Below are the code and all the weights of a small trained network. Each question names an input and a class and asks about switching units off, where a switched-off unit gives its printed mean instead of its output.

import numpy as np


def w(rows, s, z=0):
    codes = np.array(rows[::2]) - 128.0
    scale = np.full(codes.shape[1], s)
    scale[-1] = z or s
    return codes * scale


def f(y):
    return y / 2 * (1 + np.tanh(0.7978845608 * (y + 0.044715 * y**3)))


def log_softmax(a):
    a = a - a.max(-1, keepdims=True)
    return a - np.log(np.exp(a).sum(-1, keepdims=True))


def net(x, mask):
    res = np.array(x, float).reshape(1, 7) / 4 @ E
    y = f(res @ A[0][:, :-1].T + A[0][:, -1])
    res = res + np.where(mask, y, B[0][:, -1]) @ B[0][:, :-1]
    return log_softmax(res[-1] @ U[:, :-1].T + U[:, -1])


A, B = {}, {}
E = w([
[11,51,56,144,112,35,163],'x0',
[175,209,20,174,171,64,100],'x1',
[116,68,110,127,251,187,145],'x2',
[126,188,173,55,201,1,191],'x3',
[33,107,158,131,126,164,28],'x4',
[179,34,69,136,112,94,190],'x5',
[143,40,152,125,198,48,4],'x6',
],0.0092)
A[0] = w([
[138,92,98,161,49,154,169,180],'n1',
[144,179,91,139,27,96,93,156],'n2',
[149,159,126,168,246,142,79,225],'n3',
[79,74,86,104,138,189,124,150],'n4',
[154,95,91,150,151,107,206,158],'n5',
[168,178,144,114,129,68,155,90],'n6',
[127,149,87,79,102,90,176,255],'n7',
[160,140,109,114,202,99,174,132],'n8',
[78,91,134,81,63,114,151,155],'n9',
[156,205,157,121,93,190,109,140],'n10',
[102,85,79,119,178,110,84,162],'n11',
[98,100,144,62,123,73,113,105],'n12',
],0.012,0.0047)
B[0] = w([
[118,134,88,198,37,155,162,218],'n1',
[123,212,130,149,2,84,108,204],'n2',
[156,111,97,79,183,127,12,254],'n3',
[81,121,145,227,146,187,113,207],'n4',
[194,130,60,139,177,135,189,215],'n5',
[156,160,119,78,171,104,189,192],'n6',
[160,187,116,137,161,70,202,214],'n7',
[143,110,79,51,155,115,151,214],'n8',
[30,89,231,201,109,88,213,181],'n9',
[167,219,151,43,74,179,84,223],'n10',
[81,77,85,159,177,121,57,215],'n11',
[115,60,192,113,119,91,137,176],'n12',
],0.0094,0.013)
U = w([
[170,100,33,156,192,175,153,2],'0',
[153,108,64,164,95,137,112,95],'1',
[177,160,91,36,242,37,202,149],'2',
[161,187,179,34,150,241,77,246],'3',
[51,115,159,180,167,179,168,64],'4',
[87,84,98,101,233,111,2,188],'5',
[95,218,147,106,114,55,124,98],'6',
[105,35,211,85,142,7,134,87],'7',
],0.011,0.003)

Each question gives the input, the list of numbers given to net, and the class t.
The units are the neurons (one row each of A and B). Each row of codes is followed by its name. A weight is (code - 128) times the scale printed after its matrix; where a second scale follows, it is the last column's (A, B and U).
mask holds one flag per neuron, in row order. A switched-off neuron (its flag False) gives its mean, the last column of its row in B, instead of its output. The means were averaged over made-up inputs and are rounded, as every weight is.
A unit's drop is (log p(t) with every unit on - log p(t) with that unit switched off) / (log p(t) with every unit on - log p(t) with every unit switched off).
The circuit of an input: a set's keep is (log p(t) with only the set's units on - log p(t) with every unit switched off) / (log p(t) with every unit on - log p(t) with every unit switched off). Starting from all 12 units, units are removed one at a time, each time the one whose removal leaves the highest keep (on an exact tie, the one counted first), for as long as the keep stays at least 0.8.
circuit, biggest first: the units of the circuit, biggest drop first
top k neurons: the k neurons with the biggest drops, biggest first
drop when u is switched off: that unit's drop, to one decimal
input [-4,8,-6,1,6,-6,-5], class 3: circuit, biggest first -> (n10)
input [7,-1,-6,-6,-6,-1,-3], class 6: top 4 neurons -> (n2; n9; n7; n11)
input [-6,-4,-8,1,1,5,5], class 6: top 3 neurons -> (n2; n3; n11)
input [8,8,-2,2,7,6,-7], class 6: top 3 neurons -> (n2; n7; n9)
input [1,-7,-8,-4,6,-2,-5], class 6: top 4 neurons -> (n2; n10; n9; n11)
input [3,-5,-3,1,3,-8,0], class 7: circuit, biggest first -> (n9; n12)
input [6,3,-2,1,2,2,5], class 7: top 2 neurons -> (n12; n3)
input [-7,-2,-4,1,-1,8,8], class 7: top 3 neurons -> (n10; n5; n7)
input [7,8,8,-2,3,0,-3], class 5: top 2 neurons -> (n11; n3)
input [-7,6,4,0,-7,-1,8], class 5: top 2 neurons -> (n3; n7)
input [-1,-2,1,7,3,-1,5], class 5: top 2 neurons -> (n3; n9)
input [-4,5,-1,-6,-8,4,-6], class 1: top 2 neurons -> (n1; n2)
input [-8,8,2,-2,-4,-3,6], class 5: drop when n3 is switched off -> 3.2
input [2,-3,4,-8,7,-4,-3], class 4: drop when n10 is switched off -> 0.0
input [-2,-8,6,-2,1,6,5], class 4: circuit, biggest first -> (n4)
input [1,4,-6,-2,8,5,-7], class 6: drop when n2 is switched off -> 0.3
